Below is a small trained network, with its code and all its weights. Each question gives an input and a class and asks what happens when units are switched off, that is, made to give their printed mean instead of their output.

import numpy as np


def w(rows, s, z=0):
    codes = np.array(rows[::2]) - 128.0
    scale = np.full(codes.shape[1], s)
    scale[-1] = z or s
    return codes * scale


def f(y):
    return y / 2 * (1 + np.tanh(0.7978845608 * (y + 0.044715 * y**3)))


def log_softmax(a):
    a = a - a.max(-1, keepdims=True)
    return a - np.log(np.exp(a).sum(-1, keepdims=True))


def net(x, mask):
    res = np.array(x, float).reshape(1, 8) / 4 @ E
    y = f(res @ A[0][:, :-1].T + A[0][:, -1])
    res = res + np.where(mask, y, B[0][:, -1]) @ B[0][:, :-1]
    return log_softmax(res[-1] @ U[:, :-1].T + U[:, -1])


A, B = {}, {}
E = w([
[44,8,219,105,45,152],'x0',
[83,113,157,186,130,146],'x1',
[127,128,128,129,129,128],'x2',
[129,128,125,126,128,126],'x3',
[204,98,172,192,89,14],'x4',
[183,59,74,215,58,218],'x5',
[9,180,99,186,2,114],'x6',
[129,128,124,125,128,125],'x7',
],0.0085)
A[0] = w([
[132,73,118,99,205,80,84],'N1',
[98,160,133,64,131,204,72],'N2',
[127,106,164,143,142,2,50],'N3',
[156,145,71,141,183,104,187],'N4',
[136,205,68,154,169,106,7],'N5',
[186,141,86,182,204,104,59],'N6',
[142,82,128,101,209,163,101],'N7',
[187,106,77,123,78,183,167],'N8',
[186,70,84,187,102,177,171],'N9',
[178,65,170,152,236,140,64],'N10',
[186,92,73,179,78,172,82],'N11',
[36,182,118,111,115,112,137],'N12',
[74,180,100,84,115,202,53],'N13',
[185,125,138,152,29,33,104],'N14',
[156,124,186,151,131,39,86],'N15',
[191,119,151,170,83,86,39],'N16',
[116,105,34,146,69,132,78],'N17',
[100,34,91,129,115,116,52],'N18',
[96,89,145,91,26,137,59],'N19',
[60,180,87,107,59,61,51],'N20',
[167,179,119,180,221,145,64],'N21',
[88,177,209,101,182,104,53],'N22',
[102,149,88,153,91,128,136],'N23',
[67,199,74,145,18,74,115],'N24',
[132,33,183,92,153,145,90],'N25',
[116,61,147,73,103,112,70],'N26',
[159,61,146,127,208,128,53],'N27',
[70,154,154,64,147,24,59],'N28',
[99,104,209,95,104,121,20],'N29',
[165,105,181,123,85,95,18],'N30',
[106,27,202,48,107,132,140],'N31',
[128,165,55,163,144,110,131],'N32',
[132,156,55,54,134,154,172],'N33',
[178,121,121,120,103,59,172],'N34',
[76,166,138,120,175,58,181],'N35',
[140,184,73,210,151,121,143],'N36',
[83,68,120,81,74,122,98],'N37',
[52,134,153,70,182,55,73],'N38',
[84,109,93,63,154,213,114],'N39',
[169,77,63,158,101,182,155],'N40',
[173,113,154,180,135,48,23],'N41',
[95,217,118,162,65,116,51],'N42',
[191,99,174,109,172,160,68],'N43',
],0.011,0.0019)
B[0] = w([
[132,71,182,87,129,152,196],'N1',
[22,135,67,243,176,142,193],'N2',
[117,103,93,186,196,138,223],'N3',
[121,167,129,94,125,110,203],'N4',
[142,212,70,166,103,109,210],'N5',
[92,180,110,76,70,93,215],'N6',
[111,7,81,92,143,141,197],'N7',
[172,141,209,151,175,195,185],'N8',
[213,172,195,131,196,173,203],'N9',
[81,22,116,22,66,128,224],'N10',
[197,152,212,169,181,183,194],'N11',
[136,85,121,119,160,127,204],'N12',
[18,77,70,205,168,120,202],'N13',
[28,80,35,188,174,177,223],'N14',
[109,80,76,196,184,147,214],'N15',
[70,80,91,219,151,183,182],'N16',
[182,105,195,66,159,125,181],'N17',
[148,187,160,141,149,108,158],'N18',
[164,181,124,88,82,72,192],'N19',
[131,24,211,36,141,120,212],'N20',
[117,197,76,89,40,42,212],'N21',
[189,143,205,194,213,204,206],'N22',
[119,114,113,72,171,132,171],'N23',
[132,29,122,21,110,79,244],'N24',
[100,176,107,21,60,28,195],'N25',
[138,209,120,100,74,86,168],'N26',
[122,47,164,60,131,121,197],'N27',
[208,174,228,162,192,231,232],'N28',
[115,217,163,100,122,86,173],'N29',
[50,182,31,154,158,122,164],'N30',
[150,254,62,141,91,29,221],'N31',
[154,186,104,121,73,73,185],'N32',
[130,76,114,164,133,108,195],'N33',
[117,117,108,142,141,153,194],'N34',
[210,202,226,98,153,157,214],'N35',
[142,202,104,98,46,47,202],'N36',
[155,181,92,136,77,56,178],'N37',
[169,141,241,174,181,166,221],'N38',
[24,119,49,238,169,150,215],'N39',
[195,124,242,175,192,184,194],'N40',
[32,127,44,190,179,118,204],'N41',
[141,61,126,18,85,73,202],'N42',
[147,80,149,70,86,115,195],'N43',
],0.007,0.011)
U = w([
[221,176,179,166,219,196,166],'0',
[132,53,99,46,143,116,186],'1',
[159,255,52,124,108,70,40],'2',
[61,114,14,226,223,165,1],'3',
],0.01,0.0046)

Each question gives the input, the list of numbers given to net, and the class t.
The units are the neurons (one row each of A and B). Each row of codes is followed by its name. A weight is (code - 128) times the scale printed after its matrix; where a second scale follows, it is the last column's (A, B and U).
mask holds one flag per neuron, in row order. A switched-off neuron (its flag False) gives its mean, the last column of its row in B, instead of its output. The means were averaged over made-up inputs and are rounded, as every weight is.
A unit's drop is (log p(t) with every unit on - log p(t) with that unit switched off) / (log p(t) with every unit on - log p(t) with every unit switched off).
The circuit of an input: a set's keep is (log p(t) with only the set's units on - log p(t) with every unit switched off) / (log p(t) with every unit on - log p(t) with every unit switched off). Starting from the 12 units with the biggest drops (on a tie, the unit counted first), units are removed one at a time, each time the one whose removal leaves the highest keep (on an exact tie, the one counted first), for as long as the keep stays at least 0.8.
circuit, biggest first: the units of the circuit, biggest drop first
top k neurons: the k neurons with the biggest drops, biggest first
drop of u: that unit's drop, to one decimal
input [-7,6,-8,-8,8,-5,-7,6], class 3: circuit, biggest first -> (N41)
input [7,3,-7,2,-4,-8,8,5], class 0: top 4 neurons -> (N28, N38, N22, N35)
input [7,-6,-8,-7,-8,4,-3,1], class 3: top 3 neurons -> (N39, N2, N13)
input [0,-8,5,-6,-7,-2,7,-7], class 1: top 4 neurons -> (N24, N20, N42, N14)
input [5,1,4,-5,-4,-6,6,-8], class 0: top 2 neurons -> (N28, N38)
input [2,6,-4,5,-7,7,0,-8], class 0: top 2 neurons -> (N40, N9)
input [8,-7,3,4,-1,8,7,8], class 0: top 2 neurons -> (N40, N11)
input [2,-6,0,-7,0,6,6,-1], class 0: top 4 neurons -> (N11, N40, N9, N8)
input [2,6,7,3,5,5,5,-6], class 0: top 2 neurons -> (N11, N9)
input [-4,-2,-7,-4,7,6,-5,7], class 3: top 2 neurons -> (N41, N14)
input [-6,-6,3,5,1,0,-6,4], class 1: top 4 neurons -> (N10, N7, N31, N27)
input [-7,-7,4,4,3,7,2,1], class 0: top 4 neurons -> (N11, N40, N8, N9)
input [-1,1,1,6,8,-7,-8,-2], class 1: top 4 neurons -> (N10, N27, N43, N1)
input [4,-3,-5,2,7,5,-4,-7], class 3: circuit, biggest first -> (N14)
input [1,3,-1,0,7,6,-6,3], class 3: drop of N10 -> 0.1
input [-1,6,-7,-8,1,-1,2,-2], class 1: drop of N28 -> 0.3
input [-8,1,8,2,-5,3,6,-1], class 2: drop of N5 -> 0.4
